Below are the code and all the weights of a small trained network. Each question names an input and a class and asks about switching units off, where a switched-off unit gives its printed mean instead of its output.

import numpy as np


def w(rows, s, z=0):
    codes = np.array(rows[::2]) - 128.0
    scale = np.full(codes.shape[1], s)
    scale[-1] = z or s
    return codes * scale


def f(y):
    return y / 2 * (1 + np.tanh(0.7978845608 * (y + 0.044715 * y**3)))


def log_softmax(a):
    a = a - a.max(-1, keepdims=True)
    return a - np.log(np.exp(a).sum(-1, keepdims=True))


def net(x, mask):
    res = np.array(x, float).reshape(1, 3) / 4 @ E
    y = f(res @ A[0][:, :-1].T + A[0][:, -1])
    res = res + np.where(mask, y, B[0][:, -1]) @ B[0][:, :-1]
    return log_softmax(res[-1] @ U[:, :-1].T + U[:, -1])


A, B = {}, {}
E = w([
[122,127,133,222,125,161,38,79,183,115,146,65],'x0',
[115,135,181,85,128,159,86,66,210,107,123,248],'x1',
[128,128,135,109,128,133,99,145,116,128,128,125],'x2',
],0.015)
A[0] = w([
[131,125,135,61,127,124,167,146,129,130,118,252,152],'N0',
[132,134,100,239,109,129,86,141,111,127,116,26,136],'N1',
[126,126,140,202,132,140,29,92,201,126,128,171,30],'N2',
[118,114,123,132,152,130,112,112,121,116,135,54,119],'N3',
[129,114,150,108,171,116,120,110,139,163,141,78,158],'N4',
[129,125,108,95,133,114,217,179,39,133,125,79,253],'N5',
],0.032,0.012)
B[0] = w([
[101,142,169,172,188,132,140,33,125,76,145,115,217],'N0',
[138,131,192,189,170,133,104,160,141,64,217,126,254],'N1',
[146,118,60,80,73,117,138,189,123,163,46,120,223],'N2',
[115,132,185,92,142,144,162,130,101,246,155,184,177],'N3',
[95,124,129,180,174,121,91,173,129,2,150,34,150],'N4',
[150,116,57,84,65,120,127,201,137,160,45,122,240],'N5',
],0.022,0.06)
U = w([
[147,106,55,99,21,82,117,230,93,76,25,39,242],'0',
[49,139,197,158,175,96,170,2,106,30,142,118,150],'1',
[84,78,209,83,102,183,151,114,134,171,138,200,13],'2',
[125,162,241,89,138,104,82,95,120,198,138,155,8],'3',
[124,72,185,115,66,145,131,51,58,109,182,225,11],'4',
[84,117,232,128,77,68,134,78,99,134,184,145,2],'5',
[143,100,232,198,108,106,79,176,97,66,228,97,235],'6',
],0.0065,0.0036)

Each question gives the input, the list of numbers given to net, and the class t.
The units are the neurons (one row each of A and B). Each row of codes is followed by its name. A weight is (code - 128) times the scale printed after its matrix; where a second scale follows, it is the last column's (A, B and U).
mask holds one flag per neuron, in row order. A switched-off neuron (its flag False) gives its mean, the last column of its row in B, instead of its output. The means were averaged over made-up inputs and are rounded, as every weight is.
A unit's drop is (log p(t) with every unit on - log p(t) with that unit switched off) / (log p(t) with every unit on - log p(t) with every unit switched off).
The circuit of an input: a set's keep is (log p(t) with only the set's units on - log p(t) with every unit switched off) / (log p(t) with every unit on - log p(t) with every unit switched off). Starting from all 6 units, units are removed one at a time, each time the one whose removal leaves the highest keep (on an exact tie, the one counted first), for as long as the keep stays at least 0.8.
circuit, biggest first: the units of the circuit, biggest drop first
top k neurons: the k neurons with the biggest drops, biggest first
drop when u is switched off: that unit's drop, to one decimal
input [2,-5,3], class 6: circuit, biggest first -> (N1)
input [1,-5,3], class 6: top 2 neurons -> (N2; N1)
input [0,3,-3], class 1: circuit, biggest first -> (N5; N1)
input [0,1,-8], class 1: top 2 neurons -> (N5; N2)
input [7,0,2], class 6: top 2 neurons -> (N1; N5)
input [1,-8,1], class 6: top 2 neurons -> (N1; N2)
input [-1,6,3], class 1: top 2 neurons -> (N0; N5)
input [2,0,-7], class 6: top 2 neurons -> (N5; N2)
input [5,-7,-1], class 6: drop when N0 is switched off -> 0.0
input [-2,7,-3], class 1: drop when N0 is switched off -> 0.5
input [-4,1,8], class 1: drop when N2 is switched off -> 0.7
